Here is a tiny trained network, its code and every weight. The questions are about switching its units off for an input and a target symbol, where a switched-off unit gives its printed mean instead of its output.

import numpy as np


def w(rows, s, z=0):
    codes = np.array(rows[::2]) - 128.0
    scale = np.full(codes.shape[1], s)
    scale[-1] = z or s
    return codes * scale


def norm(h):
    return h / np.sqrt((h * h).mean(-1, keepdims=True) + 1e-5)


def f(y):
    return y / 2 * (1 + np.tanh(0.7978845608 * (y + 0.044715 * y**3)))


def softmax(a):
    e = np.exp(a - a.max(-1, keepdims=True))
    return e / e.sum(-1, keepdims=True)


def log_softmax(a):
    a = a - a.max(-1, keepdims=True)
    return a - np.log(np.exp(a).sum(-1, keepdims=True))


def net(x, mask):
    ids = ['ΠΨΩγδεζηλμξστφ'.index(c) for c in x.split()]
    T = len(ids)
    res = E[ids] + P[:T]
    r = norm(res)
    for j in range(3):
        rows = slice(3 * j, 3 * j + 3)
        q, k, v = (r @ M[0][rows].T for M in (Q, K, V))
        z = softmax(np.where(np.tri(T) > 0, q @ k.T / 3**0.5, -1e9)) @ v
        o = O[0][rows]
        res = res + np.where(mask[j], z, o[:, -1]) @ o[:, :-1]
    y = f(norm(res) @ A[0][:, :-1].T + A[0][:, -1])
    res = res + np.where(mask[3:11], y, B[0][:, -1]) @ B[0][:, :-1]
    return log_softmax(norm(res)[-1] @ U[:, :-1].T + U[:, -1])


Q, K, V, O, A, B = {}, {}, {}, {}, {}, {}
E = w([
[78,9,77,168],'Π',
[124,124,110,118],'Ψ',
[88,67,89,213],'Ω',
[206,121,98,108],'γ',
[64,55,85,166],'δ',
[161,129,100,134],'ε',
[169,168,138,180],'ζ',
[64,104,143,158],'η',
[152,124,82,192],'λ',
[71,169,116,204],'μ',
[72,121,99,125],'ξ',
[84,112,230,107],'σ',
[7,164,253,112],'τ',
[83,70,81,127],'φ',
],0.021)
P = w([
[120,70,181,42],'0',
[116,98,173,71],'1',
[139,71,146,115],'2',
[136,212,5,62],'3',
[115,112,169,71],'4',
[92,166,142,185],'5',
[213,133,40,57],'6',
[97,82,150,60],'7',
[127,149,135,191],'8',
],0.012)
Q[0] = w([
[119,170,8,69],'H1',
[131,130,45,152],'H1',
[69,111,146,214],'H1',
[122,119,130,45],'H2',
[109,105,20,91],'H2',
[157,52,161,237],'H2',
[148,151,121,174],'H3',
[154,84,252,189],'H3',
[175,147,110,148],'H3',
],0.016)
K[0] = w([
[171,211,194,105],'H1',
[128,102,250,170],'H1',
[110,103,120,242],'H1',
[108,130,65,74],'H2',
[44,33,151,55],'H2',
[174,16,175,253],'H2',
[139,144,74,171],'H3',
[123,254,214,193],'H3',
[164,154,80,131],'H3',
],0.013)
V[0] = w([
[151,186,252,170],'H1',
[237,190,163,110],'H1',
[179,95,62,201],'H1',
[137,208,225,130],'H2',
[102,111,83,14],'H2',
[224,142,79,164],'H2',
[107,220,187,40],'H3',
[167,117,19,92],'H3',
[24,84,62,133],'H3',
],0.015)
O[0] = w([
[129,195,58,163,107],'H1',
[217,196,100,119,4],'H1',
[159,94,201,192,70],'H1',
[56,203,114,90,87],'H2',
[181,106,60,70,177],'H2',
[136,148,250,138,32],'H2',
[112,98,182,60,165],'H3',
[225,145,60,108,25],'H3',
[134,46,39,160,194],'H3',
],0.015,0.0041)
A[0] = w([
[119,94,45,75,254],'N1',
[186,97,109,114,92],'N2',
[66,85,134,59,124],'N3',
[24,153,82,152,222],'N4',
[83,126,190,95,133],'N5',
[190,138,99,214,5],'N6',
[3,130,173,92,166],'N7',
[61,57,131,101,136],'N8',
],0.017,0.0033)
B[0] = w([
[192,146,207,137,230],'N1',
[123,202,114,107,159],'N2',
[119,63,146,117,196],'N3',
[246,100,160,127,208],'N4',
[102,198,93,87,195],'N5',
[226,113,151,149,167],'N6',
[192,227,7,167,253],'N7',
[46,89,109,161,205],'N8',
],0.02,0.012)
U = w([
[97,50,125,154,126],'Π',
[138,39,155,2,86],'Ψ',
[93,66,122,168,39],'Ω',
[133,117,156,61,42],'γ',
[91,38,111,170,146],'δ',
[183,127,210,32,181],'ε',
[103,246,174,189,147],'ζ',
[87,77,96,135,40],'η',
[158,106,228,234,217],'λ',
[73,124,65,236,16],'μ',
[110,53,107,98,29],'ξ',
[91,109,122,95,45],'σ',
[38,150,31,60,254],'τ',
[120,40,106,102,38],'φ',
],0.0083,0.0042)

Each question gives the input, a string of symbols that net reads in full, and the target symbol t.
The units are the heads (3 rows each of Q, K, V and O) and the neurons (one row each of A and B). Each row of codes is followed by its name. A weight is (code - 128) times the scale printed after its matrix; where a second scale follows, it is the last column's (O, A, B and U).
mask holds one flag per unit, heads first, then neurons. A switched-off unit (its flag False) gives its mean, the last column of its rows in O or B, instead of its output. The means were averaged over made-up inputs and are rounded, as every weight is.
A unit's drop is (log p(t) with every unit on - log p(t) with that unit switched off) / (log p(t) with every unit on - log p(t) with every unit switched off).
The circuit of an input: a set's keep is (log p(t) with only the set's units on - log p(t) with every unit switched off) / (log p(t) with every unit on - log p(t) with every unit switched off). Starting from all 11 units, units are removed one at a time, each time the one whose removal leaves the highest keep (on an exact tie, the one counted first), for as long as the keep stays at least 0.8.
circuit, biggest first: the units of the circuit, biggest drop first
k most important neurons: the k neurons with the biggest drops, biggest first
heads that matter: for each layer, one digit per head in row order, 1 if its drop is at least 0.15 and else 0, layers parted by /
drop when u is switched off: that unit's drop, to one decimal
input Ψ Ψ ε, target ε: circuit, biggest first	[H1, N1]
input μ γ τ ζ ζ, target ζ: heads that matter	010
input ε ε Ω δ, target ε: heads that matter	000
input Ψ ζ μ, target ζ: circuit, biggest first	[H2]
input ε τ ε, target ε: heads that matter	000
input τ ε ξ τ λ ε, target λ: heads that matter	011
input ε λ ζ τ, target ε: 2 most important neurons	[N4, N1]
input τ λ τ τ γ τ τ ε μ, target λ: heads that matter	110
input ζ ε μ τ τ γ, target ζ: heads that matter	011
input τ Ψ ε φ λ, target λ: 3 most important neurons	[N7, N6, N5]
input τ ε λ, target λ: heads that matter	010
input ζ τ ε τ ζ τ σ μ ε, target ζ: heads that matter	010
input μ Ψ τ, target τ: 2 most important neurons	[N7, N5]
input τ ε ζ τ τ ε, target ζ: most important neuron	[N1]
input Ψ ζ Ω τ τ γ τ, target τ: drop when N3 is switched off	0.1
input τ λ δ ε λ μ, target λ: drop when N4 is switched off	0.0
input ζ δ ζ ζ ζ γ, target ζ: drop when N4 is switched off	0.1
